Below is a small trained network, with its code and all its weights. Each question gives an input and a class and asks what happens when units are switched off, that is, made to give their printed mean instead of their output.

import numpy as np


def w(rows, s, z=0):
    codes = np.array(rows[::2]) - 128.0
    scale = np.full(codes.shape[1], s)
    scale[-1] = z or s
    return codes * scale


def f(y):
    return np.maximum(y, 0)


def log_softmax(a):
    a = a - a.max(-1, keepdims=True)
    return a - np.log(np.exp(a).sum(-1, keepdims=True))


def net(x, mask):
    res = np.array(x, float).reshape(1, 8) / 4 @ E
    y = f(res @ A[0][:, :-1].T + A[0][:, -1])
    res = res + np.where(mask, y, B[0][:, -1]) @ B[0][:, :-1]
    return log_softmax(res[-1] @ U[:, :-1].T + U[:, -1])


A, B = {}, {}
E = w([
[210,226,130,99,173,196],'x0',
[134,117,139,107,138,117],'x1',
[121,134,142,125,119,127],'x2',
[226,132,196,228,101,76],'x3',
[125,128,107,161,124,161],'x4',
[122,134,153,114,116,117],'x5',
[133,122,119,131,135,132],'x6',
[60,132,178,181,246,106],'x7',
],0.011)
A[0] = w([
[180,70,161,199,117,100,147],'neuron 1',
[71,61,82,95,106,90,181],'neuron 2',
[198,222,140,74,190,166,193],'neuron 3',
[119,94,135,82,217,140,125],'neuron 4',
[135,143,113,41,137,190,193],'neuron 5',
[125,79,153,63,110,113,155],'neuron 6',
[66,16,97,185,79,60,254],'neuron 7',
[109,103,111,133,47,150,206],'neuron 8',
[64,151,192,184,245,121,180],'neuron 9',
[179,123,101,135,101,101,132],'neuron 10',
[230,153,191,151,128,110,153],'neuron 11',
[174,113,96,87,49,139,212],'neuron 12',
[204,92,161,191,113,96,179],'neuron 13',
[37,98,76,124,150,123,193],'neuron 14',
],0.011,0.0079)
B[0] = w([
[166,124,167,163,130,32,197],'neuron 1',
[149,52,136,66,136,168,202],'neuron 2',
[103,231,74,192,118,209,215],'neuron 3',
[96,190,191,106,101,134,170],'neuron 4',
[44,199,1,85,129,110,193],'neuron 5',
[138,95,97,81,120,133,161],'neuron 6',
[113,19,185,75,156,38,250],'neuron 7',
[179,96,95,35,110,84,189],'neuron 8',
[38,153,218,181,202,163,233],'neuron 9',
[187,154,155,149,70,114,164],'neuron 10',
[248,126,127,238,135,112,209],'neuron 11',
[186,134,12,59,56,85,208],'neuron 12',
[189,131,208,173,90,34,210],'neuron 13',
[71,75,188,56,134,215,210],'neuron 14',
],0.0093,0.018)
U = w([
[144,75,66,57,67,146,195],'0',
[177,106,117,112,44,60,4],'1',
[117,186,11,98,96,131,173],'2',
[208,178,87,176,31,142,103],'3',
[104,94,164,88,153,188,211],'4',
[109,108,158,171,151,59,57],'5',
[69,200,127,134,103,200,208],'6',
[187,158,149,211,184,181,31],'7',
],0.011,0.0016)

Each question gives the input, the list of numbers given to net, and the class t.
The units are the neurons (one row each of A and B). Each row of codes is followed by its name. A weight is (code - 128) times the scale printed after its matrix; where a second scale follows, it is the last column's (A, B and U).
mask holds one flag per neuron, in row order. A switched-off neuron (its flag False) gives its mean, the last column of its row in B, instead of its output. The means were averaged over made-up inputs and are rounded, as every weight is.
A unit's drop is (log p(t) with every unit on - log p(t) with that unit switched off) / (log p(t) with every unit on - log p(t) with every unit switched off).
The circuit of an input: a set's keep is (log p(t) with only the set's units on - log p(t) with every unit switched off) / (log p(t) with every unit on - log p(t) with every unit switched off). Starting from the 12 units with the biggest drops (on a tie, the unit counted first), units are removed one at a time, each time the one whose removal leaves the highest keep (on an exact tie, the one counted first), for as long as the keep stays at least 0.8.
circuit, biggest first: the units of the circuit, biggest drop first
unit that matters most: the unit with the biggest drop
top k neurons: the k neurons with the biggest drops, biggest first
drop of u: that unit's drop, to one decimal
input [2,-7,4,8,-1,8,-7,1], class 7: circuit, biggest first -> [neuron 11]
input [8,-2,-4,1,-8,6,2,6], class 7: top 3 neurons -> [neuron 11; neuron 14; neuron 12]
input [5,6,-8,-8,-1,2,-5,0], class 2: top 2 neurons -> [neuron 5; neuron 9]
input [-6,-3,-8,0,5,-7,-3,-4], class 0: circuit, biggest first -> [neuron 11; neuron 2]
input [8,-6,6,-4,6,7,-3,0], class 2: top 3 neurons -> [neuron 5; neuron 9; neuron 14]
input [0,7,-7,0,-4,6,0,-6], class 0: circuit, biggest first -> [neuron 1; neuron 13]
input [1,-8,-1,-6,-4,5,-8,-7], class 2: top 2 neurons -> [neuron 5; neuron 7]
input [1,-4,-5,-3,0,-3,-7,-2], class 2: circuit, biggest first -> [neuron 7; neuron 5]
input [0,-8,5,-2,4,7,-2,-1], class 0: top 2 neurons -> [neuron 3; neuron 9]
input [0,3,4,-4,-8,-8,-6,2], class 4: top 4 neurons -> [neuron 3; neuron 14; neuron 12; neuron 2]
input [1,1,-1,7,-7,8,-3,-1], class 3: top 2 neurons -> [neuron 7; neuron 11]
input [2,-7,1,6,1,-4,-6,0], class 3: top 2 neurons -> [neuron 9; neuron 7]
input [-6,5,5,-2,-5,4,-3,0], class 0: top 2 neurons -> [neuron 9; neuron 6]
input [3,-2,-5,-8,5,7,-8,-1], class 2: top 2 neurons -> [neuron 5; neuron 9]
input [1,7,2,3,-2,3,3,6], class 7: unit that matters most -> neuron 7
input [1,0,-4,-8,1,0,-1,-4], class 2: top 2 neurons -> [neuron 5; neuron 7]
input [4,-3,0,-5,-8,-4,-1,3], class 6: drop of neuron 7 -> 0.0
input [0,8,-8,0,-6,2,-5,-2], class 0: drop of neuron 13 -> 0.4
input [5,6,-6,1,-7,8,0,8], class 7: drop of neuron 11 -> 0.1
input [6,0,0,0,4,-1,-3,0], class 2: unit that matters most -> neuron 9
input [6,-3,-6,-5,-3,5,4,0], class 2: drop of neuron 5 -> 0.6
